(in the rows, 128 means zero)
[119 119 142  95 161 124 152  90 123 132  56 144 188  99 184  99 167 113
  69  89 122 205 130 139 113  97 107 151 133 145  86 120]	z_425
[117 150 145  99  91 143 111  75 103 147 134 119 147 188 137 131 136 174
 121  61  59 168 147  96 120 148  98 120 148 121 163 118]	z_907
[120 115 139 118 106 130 123 103 108 137  74 139 167 118 159 119 152 110
  73 109 127 174 140 116 123  89 113 145 131 124 106 136]	z_464
[123 135 115 164 152 124 105 102 116 108  88 108 117 115 131 157  37 127
 109 112  54 130 154 153 136 136 176  94 171 160 120 112]	z_145
[176 137 125 138 137 154 115 135 104 115 136 108 100 154 107 191 108 159
  93 159 159 115 151 122 118 143  76 138 113 142 148 102]	z_691
[167 178 162 103 138 103 141 109  80 139 122 124 129  85 153 102 152 156
 128 104  47 156 159 130 152 148  89 161 164 162 134  96]	z_208
[129 109 149 126 124 133 145 117  98 143  55 152 178 132 171 124 128 107
  87 110 111 189 125 123 104 115 110 138 130 130 101 129]	z_604
[137 124 154 124 109 119 129  91  93 130  53 117 167 124 161 109 152 105
  57 107  67 194 137 118 122  84 112 154 155 147 117 123]	z_208
[152 114 114 121 154 143 163 143  96  83 104 128 122 159 174 201 120 136
  99 106 131 169 108 154 105 178  89 133  97 111 179 115]	z_249
[125 157 149 104  91 135 111  92  90 152 126 115 145 206 133 124 158 172
 108  86  41 176 144 109 124 166  88 129 145 135 161 118]	z_208
[127 129 104 157 149 117  76 101 112  92  64  96 125  87 143 161  40 119
 108 110  69 114 155 156 132 122 163  95 203 151 118 112]	z_939
[148 141  99 180 153 132 108  91 114  99  86 113 128  60 152 126  21 131
 107  98  53 133 147 153 136 140 182 106 157 162 140 104]	z_907
[167 136 106  96 195 132 162 154 103  81 143 137 112 173 136 152  72 159
  97 132  94  89 131 196 115 148  67 133 134 156 203  97]	z_951
[159 141 117 130 160 152 141 122  99  99 109 106 124 134 138 200 122 152
  58 125 124 151 149 151 101 167  68 135 129 148 154  76]	z_691
[137 110 138 110 126 171 147 135 118  88 137  91 129 159 116 204 107 152
 104 109 149 168 116 114  98 190  90 125 140 105 189  93]	z_907
[122 140 126 100 106 149 116  80 107 155 126 122 150 180 138 114 129 173
 112  72  70 168 136 109 118 167 108 112 140 124 159 123]	z_907
[144 141 141  93 116 154 119  85 124 131 126 120 141 178 121 125 155 164
  95 101  85 170 140  96  99 139  89 122 138 132 133  95]	z_691
[164 161 182 115 113 110 130 134  93 143 122 136 152  34 143  88 179 148
 147 109  85 152 123 119 141 136 120 174 163 146  78 107]	z_781
[170 182 146 125 119 129 122 134  89 130 123 122 150  75 136 100 138 153
 134  67  72 166 150 120 130 164 100 138 134 142 131  96]	z_464
[118 152  99 155 159 115  96  76 121 116 102  99 118 100 144 136  72 153
 117 119  68 129 138 168 154 140 187 124 193 160 119 107]	z_425
[122 165  96 146 144 116  84  86 117 116  65  93 134  82 147 119  74 132
 107 107  29 126 159 157 146 118 157 118 179 155 111 112]	z_208
[168 154 167 138 111 112 120 146  98 140 124 141 133  62 123  95 160 144
 167  89  90 142 127 123 132 151 133 155 149 120 107 112]	z_781
[112 104 140 102 114 127 139  91 115 127  67 153 177 137 157 120 163  94
  61  94 112 194 127 116 122  91  96 141 142 125 126 118]	z_951
[120 108 152 116 131 120 137 107 105 128  36 142 172 104 171 115 141  90
  70  93  97 194 138 120 117 100 116 135 128 152  80 130]	z_145
[139 149 100 195 158 125  88  93 120  91  85 112 114  80 136 145  30 131
 112 127  72 131 157 156 139 146 191 107 180 155 101 105]	z_691
[128 130  99 174 144 124  99 110 116  95  78 112 109  79 157 152  48 118
 133 104  38 111 155 161 159 125 193 103 173 157 123 110]	z_791
[126 114 143 119 142 124 135  93 121 127  63 143 168 108 166 116 164 110
  89  94 154 209 116 116 117  96 120 153 126 121  92 129]	z_425
[162 115 137 133 125 150 135 149 113 110 118 130 105 174 117 173 134 152
 118 129 182 172 117 110  90 190  87 137 109 104 140 109]	z_691
[164 143 142 118 158 136 125 150  94 110 147 116 120 126 119 172 113 162
  99 143 109  87 145 161 115 123  84 130 129 139 164 107]	z_781
[125 147 141 102 117 140 115  92 109 156 122 125 146 202 138 124 153 182
 131  66  96 203 132 108 109 171  94 122 130 126 144 123]	z_425
[ 98 140 119 141 165  88 148 112  89  85  91 125 102 120 197 213 109 132
 130  93  95 171 165 184 132 185 126 143 184 120 134 107]	z_691
[140 137 109 121 179 140 173 126 119 103 141 116 125 129 155 199 129 158
  91 134 142 155 131 163 102 169  65 150 129 144 137  82]	z_691
[126 145 113 177 144 117 102 108 107 123  89  99 117  94 148 163  23 126
 134 134  56 126 152 155 136 125 182  98 187 148 118 113]	z_604
[178 131 121  93 185 138 119 134  84 112 114 108 108 135 133 182  90 163
  81 152 121  81 166 157 116 126  42 118 147 166 167 104]	z_939
[153 164 164 107 149 116 141 127  98 134 122 135 134  90 139 112 138 153
 147  91  69 152 139 124 139 160 102 144 143 157  98 103]	z_145
[173 145 115 108 173 141 136 122  96 102 126 106 113 150 142 183  86 153
  84 137 114 106 160 156 127 122  76 116 125 145 187 115]	z_249
[103  98 128 167 125 133 146 104 122 113  87 157 155 160 151 141 179 118
  91  78 132 213  89 121 104 169 124 146  96 111 138 116]	z_425
[119 126  99 165 145 108  66 105 120 107  71 105 114  79 136 147  43 116
 120 127  97 101 146 151 138 122 183  86 192 135 100 126]	z_939
[173 140 139 120 170 146 131 148  88 123 151 128 125 137 113 165 132 175
  93 158 118  85 131 159 117 117  67 151 122 141 154 115]	z_781
[117 155 125  89 123 146 116  80 104 152 122 111 162 151 151 112 133 175
 109  68  44 165 150 119 127 162  94 111 144 140 151 116]	z_907
[163 165 154 104  91 136 118 146 125 143 126 145 144  80 139  91 167 161
 203  80 118 154  96  88 140 154 119 171 129 129  54 113]	z_791
[107 127 140 101 125 117 128  89 118 111  68 142 177  94 172 110 142  97
  76 100  74 177 143 119 137  88 103 133 151 156 112 113]	z_951
[141 132 106  55 168 144 157  78 128 166 124 120 163 141 181 108 149 164
 102 133 114 179 106 127 122  91  84 133 130 133  97 145]	z_249
[137  96 144 107 138 149 163 162 118 127 113 146 112 170 133 177 148 139
 118 121 157 157 111 123  94 173  74 132  75 114 133 115]	z_145
[129 125 142 123 113 120 136  93 103 134  71 136 168 130 158 113 153 107
  69 101  98 189 134 122 122 100 108 154 140 136 119 126]	z_208
[126 154 103 175 133 131  80  97 100 103  89 110 130 102 142 152  28 136
 119  93  53 139 169 153 145 136 181  98 177 140 135 122]	z_464
[141 102 127 115 136 139 131 131  99 113  79 110 128 149 149 207 115 132
  98  98 165 185 131 125  84 156  65 118 150 113 146 110]	z_939
[122 170 129  82 144 137 120  86 107 150 128 108 159 152 149 128 160 182
 113  72  76 182 146 129 126 160  79 124 138 148 137 105]	z_425
[159 107 162 116 119 136 126 143 106 124  42 136 183  72 144  96 171  90
  85  82 113 181 152 108  96  89  80 140 106 133 117 129]	z_781
[176 124 148  60 161 132 120 143  97 116 132 116 104 177 115 172 125 163
  90 164 165  62 147 137 104  88  34 137 147 133 157 116]	z_939
[121 136 163 113 118 144 133 152 105 100 137  95 101 170 127 225 163 166
 126 102 132 168 135 118 106 202  76 125 114 109 177  84]	z_425
[123 131 152 133 104 118 133  96 107 131  70 128 178 115 152 106 162 100
  57 102  89 188 134 118 123 104 112 153 145 143 114 117]	z_208
[119 140 145  95  94 140 108  93 104 175 119 114 135 193 140 149 148 165
 127 122  92 163 120  90 108 114  98 121 143 111 116 125]	z_604
[181 144 127 129 165 147 125 135  92 101 117 125 103 167 114 185 106 156
  76 134 133 102 175 150 107 134  58 138 116 142 172  96]	z_691
[182 138 142 127 149 151 132 139 112 120 154 131 101 174 102 174 118 164
 100 158 166 108 148 121 105 125  62 140 102 130 146 105]	z_691
[156 147 133 142 158 137 134 145 108 100 170 113  99 147 103 193  91 148
  94 169 118  62 139 167 141 115 110 144 125 128 171  97]	z_208
[144  89 133 107 135 143 151 137 107 106 109 118 108 161 138 210 136 140
 101 117 144 152 119 131  90 168  67 133 145 118 169  91]	z_939
[136 114 128 119 120 134 140  89 128 142  61 142 184 109 164  99 153  99
  68 105 144 194 124 107 118  90 111 138 121 129  94 144]	z_249
[126 142 148  89 112 129 114 102 101 141 113 130 134 198 139 115 131 157
 129  61  51 178 146 101 109 159  96  94 117 136 148 125]	z_145
[127 148 109 161 168 119  90  91 120  95  72 105 119  79 150 145  55 135
 131 106  71 139 155 159 148 130 180 116 177 152 115 112]	z_425
[188 105 146 121 161 155 131 160  91 139 143 146 114 138 109 160 111 156
  88 183 159  83 138 149 121 104  87 134  95 131 151 132]	z_781
[175 173 160 127 121 124 117 123 113 128 123 125 139  73 122 109 156 146
 142 106 141 169 133  92 129 139 104 161 146 129  75 100]	z_691
[143 124 125 114 108 140 125  90 116 138  78 129 166 111 149  91 159 123
  70  97 106 186 118 106 106  93 110 144 129 131 113 117]	z_464
[173 143 128 115 153 144 124 141  82 112 147 124  99 165 117 171 104 169
  86 147 123  85 151 155 124 129  81 131 119 129 185 108]	z_464
[133 105 135 111 152 140 160 157 105 117 116 136 108 168 140 200 134 139
 113 122 150 148 119 142 107 170  80 134  93 116 142 115]	z_145
[174 141 115  96 171 151 139 139  92 115 161 124 110 146 132 173  96 170
  92 150 140  96 151 156 126 127  67 127 105 138 180 110]	z_464
[127 111 137 111 145 128 142  84 127 128  75 141 168 113 164 113 155 115
  76 102 150 202 117 122 114 100 121 148 130 134 104 119]	z_425
[139 116 130 123 111 149 144 163  75  94 118 121 123 187 141 207 150 148
 103  94 138 168 111 145 106 199  80 158 114  95 188 112]	z_464
[124 110 133  96 146 124 137 104 110 112  72 134 176 110 161 122 119  87
  67 108 119 185 147 128 135  86  97 122 150 139 135 126]	z_951
[133 155 127 115 147 145 129  87  87 129 116 118 156 174 152 147 119 164
 108  49   4 169 167 142 134 145  91 110 171 154 168 101]	z_791
[116 137 144 126 112 116 123  76  96 125  61 109 182 114 162 122 152 103
  41 105  75 192 135 127 132  88 120 153 173 146 112 117]	z_208
[120 131  97 149 131 119  88  95  98  95  73 104 116  91 165 148  52 122
 105 112  49 133 153 164 149 131 197 107 182 139 136 119]	z_464
[168 181 164 143 124 119 135 120  90 140 128 136 141  92 132 109 146 158
 145  90  78 179 131 115 140 166 102 162 149 135 111 100]	z_208
---
[157 128  85 127 139 111 135 116 120 106 132 163 158 102 148  71 146 163
 138 171 169 147  82  58 136 137 134 132 129  75  48 126]	z_315
[147 112 104 127 125 135 141 101 145 105 117 162 170 163 189  79 154 182
 129 173 153 149  79  68 144 130 101 125 107  96  66 114]	z_989
[134  71  84 120 164 139 149  80 155 152 136 169 148  70 152  63 119 147
 162 160 188 174  92  24 127 139 103 105 154 104  77  95]	z_435
[162 117 105 115 157 145 145 107 141  92 105 146 137 141 163  94 150 183
 135 181 142 158  78  60 181 120 101 113 123 101  20 101]	z_614
[165 121  94 146 115 131 141 137 114 100 127 103 173 105 176  94 150 157
 146 154 192 132  77  76 110 146 109 151 153 103  76 113]	z_261
[173 124 112 121 130 111 128 123 114 106 122 123 167 125 179  81 143 143
 120 168 153 139  64  70 105 146 143 144 111  88  71 109]	z_835
[159  68  59  80 104 132 146 125 160 119 161 179 166  51  61  70 217  94
 105 119 195 120 142  69 151  98  22 153 106 161  99 124]	z_614
[159  74  51  89  99 127 144 108 153 119 155 169 148  69  64  88 213 115
  94 121 173 102 144  79 152  96  30 158 103 173 105 129]	z_614
[161 112  90 129 126 130 132 109 137 117 147 158 151  85 152  73 156 140
 128 171 172 150  33  29 144 134 145 138 141  82  74  90]	z_614
[144 120  87 135 112 140 139 124 145 108 140 141 163  87 149  54 133 149
 140 153 156 161  44  42 136 124 139 117 157  86  70 101]	z_614
[138  96  91  95 146 132 147 109 161 126 110 177 156  99 170  72 137 149
 129 189 158 149  87  30 123 131 118 129  98  66  64 110]	z_125
[142  73  49  92 108 125 160 114 153 141 150 160 141  85  78  83 204 107
 117 112 183 112 132  68 140 116  29 161 111 155 113 139]	z_261
[185 110  54  91 113 113 138  96 109 115 162 185 172  69  56  81 225 114
 109 132 192  96 136  92 143 124   4 161  76 159  96 143]	z_315
[175 171 143 142 150 138 106 156 121 107 148 149 137 107 155  98 147 154
 149 175 179 131  89  73 138 138 127 118 126  82 121 115]	z_449
[137  76  62  89 121 124 147  98 149 133 147 182 151  70  77  73 203 119
 113 128 188 104 171  84 145 107   4 143  97 158 120 126]	z_989
[183  98 107 124 182 125 120 111 108 113 125 145 169 122 187  75 148 146
 150 187 174 131  83  81 109 153 130 143 109  58  78 106]	z_385
[143  83  54  75 112 132 146 117 154 130 159 189 166  58  71  52 206 103
 109 134 191 114 133  59 137 112  10 163  73 146  97 125]	z_125
[151 143 150 119  62  88 110 184 125  78 144 108 170  77 124  42 143 125
  79 154 147 118 118  91 124 101 162 172 135  91  82 131]	z_261
[136  94  47 102 106 123 133 106 141 141 147 188 153  71  85  94 184 116
 126 116 198 121 164  92 142 113  27 142 108 155 148 135]	z_726
[162 115 130 117 106 120  99 113 126 124 127 143 185  97 160  85 152 112
 148 161 186 141 109  74 100 122 124 121 151  86 125 101]	z_42
[174 143  65 111 134 111 142 113 110 125 150 174 153  73  55  83 206 126
 146 138 175 104 135 103 169 112  36 133  98 126 106 145]	z_315
[156  72 102 134 146 135 135  91 157 134 122 140 148 104 174  99 133 157
 149 162 196 151 119  60 125 133 113 133 150 127  80  93]	z_435
[169 115  75 144 129 122 141  89 121 124 114 152 183 105 179  56 157 170
 160 178 190 137  56  56 117 149 112 122 126  70  79  85]	z_989
[149 110  73  92 109 110 141  96 129 133 153 154 149  52  57  91 194 106
 112 130 175 100 142  93 139 103   5 139  97 163 133 137]	z_835
[148 135 102 111 110  86 140 109 110 102 116 121 149  94 150  48 127 140
 125 158 129 152  56  57 122 123 158 144 125  60  66 104]	z_835
[154 117  57 106 143 133 141 106 111 136 167 184 143  57  60  50 185 133
 146 117 165 127 133  75 158 110  16 129 103 157 132 125]	z_435
[143 106  56 107  94 107 130  87 138 128 152 182 145  63  64 101 203 114
 128 122 197 109 152  81 152 100  16 151 118 155 126 133]	z_315
[141  58  55  81 110 118 142 114 145 136 147 179 168  76  75  74 206  89
 108 115 201 124 170  90 133 108  35 167  85 145 119 126]	z_726
[137  68  48 109  91 125 139  99 175 138 143 179 136 108 111 109 202 142
 108 113 198 103 175  78 144 109  30 150 113 184 134 127]	z_989
[148 112 116 114 127 124 127 158 126  92 151 138 180 103 164  58 156 151
  97 180 166 132  88  64 118 132 147 171  97  87  44 119]	z_125
[153  77  75 103 118 137 143 139 161 132 163 156 130 109 107 115 213 116
 101 122 200 105 149  62 149 117  42 171 112 172 120 143]	z_261
[168  84  67  78 109 125 140  97 121 126 153 179 168  86  73 103 220 106
 121 130 194 119 137  89 136 106  24 148  94 137 132 133]	z_42
[147 132  52 112 122 133 128 115 121 133 142 183 145  89  95  87 182 124
 147 114 178 117 145  93 149 116  20 137 105 147 166 136]	z_726
[157 112  63 110 115 116 138  88 133 130 146 183 153  67  75 109 201 121
 143 137 202 117 139  80 157 109  18 136 113 139 116 130]	z_315
[173 117 121 111 122  93 124 141 102  91 144 111 175  84 155  60 157 131
  96 171 168 124  91  66 103 130 147 166 112  90  64 114]	z_835
[161 109  77 107 114 125 123 105 107 126 176 176 183  69  69  51 197 126
 123 120 171 119 140 103 143 113   8 145  94 186 118 130]	z_435
[138  80  89 138 147 129 121 115 147 135 154 148 117 119 163 104 156 173
 132 161 203 146 101  35 128 141 140 130 143 113  70 100]	z_449
[179 124  52  94 109 114 143 102 120 118 161 193 171  57  46  54 216 112
 129 129 193 112 121  73 156 115   5 145  89 139 100 139]	z_315
[125 103  63 103 116 132 149  94 160 141 153 186 122  68  77 113 175 136
 142 123 184 126 144  66 144 106  23 112 119 142 151 143]	z_449
[107  49 105 125 117 139 151 100 212 131 106 135 132 134 215 149 118 168
 115 184 187 156 109  34 121 124 168 145 145  96  59 104]	z_125
[170 123  84 111 120 131 126 116 137 128 154 176 127  96  86 116 199 137
 124 133 187 103 145  88 146 119  35 131  95 155 145 134]	z_449
[186 102  93 122 159 129 111 109 110 114 134 157 168 139 192  62 165 143
 159 161 177 144  80  55 117 150 111 140 114  80  86  98]	z_385
[173 115  57 104 116 131 145 122 126 123 147 157 140  93  92 104 211 129
 121 121 182  90 138  82 148 123   9 158 103 170 130 146]	z_261
[125  78  58  98 130 143 163 105 169 143 166 184 116 102  76 112 192 142
 128 121 183 137 132  60 157 109  39 124 102 145 119 143]	z_449
[149 115  64 104 107 115 133 102 139 140 151 161 134  62  74 101 182 115
 119 123 182 106 130  79 136 114  25 136 112 164 145 130]	z_835
[128  86  41  83 107 121 146  94 157 142 141 187 149  54  76  70 185 120
 121 133 176 112 146  61 138 108  21 145  94 147 104 127]	z_125
[130 104  54  94  84 109 149  97 137 133 163 164 152  64  56  86 181 127
 100 118 162 121 117  88 141 110  28 132  99 167 114 144]	z_835
[122  79 116 153 167 134 141 121 143 150 145 118 126 104 187  96 106 150
 165 150 180 184  89  46 126 142 211 120 183  83  79  82]	z_435
[157 125  78 122 134 132 161 110 118 124 129 155 192  51 128  47 129 145
 160 173 157 169  25  59 130 144 140  81 142  49  51 100]	z_614
[144 107  62  96 116 116 145 100 127 139 156 169 150  68  78 106 195 107
 129 122 182 122 121  81 141 116  16 137 101 154 136 131]	z_835
[153 106  56  92 125 141 142 121 131 121 161 180 157  55  46  49 209 108
 126 123 163 121 117  75 162  99   6 128 101 148 108 121]	z_614
[134 103  58  94 148 150 143 114 162 148 140 200 128  72  83 103 185 125
 132 150 184 112 133  67 151 118  13 133  80 137 130 125]	z_125
[150 118  69  97 121 140 135 107 130 142 145 193 159  74  78  93 178 110
 129 126 184 127 145  99 147 128  18 118  91 147 148 133]	z_726
[174 124  86 147 156 138 117 115 105 108 147 144 155  93 168  57 158 163
 136 185 172 134  26  30 128 145 133 140 138  83  62  83]	z_614
[179 131 150 102  99 129 128 158 136  69 122 132 186 149 178  71 170 135
  97 166 147 131 100  72 129 117  96 166  97 102  75 137]	z_261
[154  93  51  98 105 121 132  89 124 124 135 170 141  95  91 106 202 130
 146 121 194 127 133  79 142 101  27 147 124 135 134 115]	z_42
[139  70  61  92  96 125 145  98 155 135 154 172 140  77  72 120 199 113
 124 123 210 129 145  77 144  96  43 148 129 140 139 130]	z_42
[163 117  62 106 120 131 129  98 133 128 142 173 162  55  69  82 198 119
 129 138 164  94 133  95 149 102   7 125 111 160 128 128]	z_614
[143 109  63  99 110 129 134 110 136 143 152 200 170  63  75  91 188 111
 125 132 196 122 148  94 145 114  21 128  91 140 155 139]	z_726
[142  68  51  86 112 135 152 104 155 127 164 177 156  55  60  74 205 104
 100 125 168 112 129  69 143  95  25 149 104 158 111 134]	z_614
[140 123  72  97 118 129 151 128 133 127 154 163 141  72  67  76 189 117
 121 124 158 105 131  82 153 106  16 142 108 143 133 156]	z_261
[152  95  63  96 105 121 142 103 141 140 154 159 140  69  77 110 193 112
 112 119 189 113 138  76 134 117  25 133 103 169 135 128]	z_835
[139  79  86 133 140 123 145 104 145 137 125 145 167  95 166  84 140 159
 137 171 198 139 103  76 116 150 132 119 141  96  64 100]	z_989
[164 108  71  86  91 114 122 100 122 122 147 179 170  70  61  74 210 102
 126 128 186 111 138  92 135  94  14 149 104 135 146 129]	z_42
[134  77  79 101 113 129 122 100 166 147 176 179 135  80  72 102 197 125
  99 132 191  99 169  79 132 109  24 135 103 182 133 145]	z_449
[161 117 123 119 134 122 119 100 143  92 113 161 141 137 186 122 146 165
 118 180 171 141 119  51 142 126 107 138 127 106  60 121]	z_315
[139  63  97 121 123 122 129  82 143 111 120 132 160 146 178 109 133 180
 122 164 159 147 122  92 122 131 119 124 127 116  47 117]	z_385
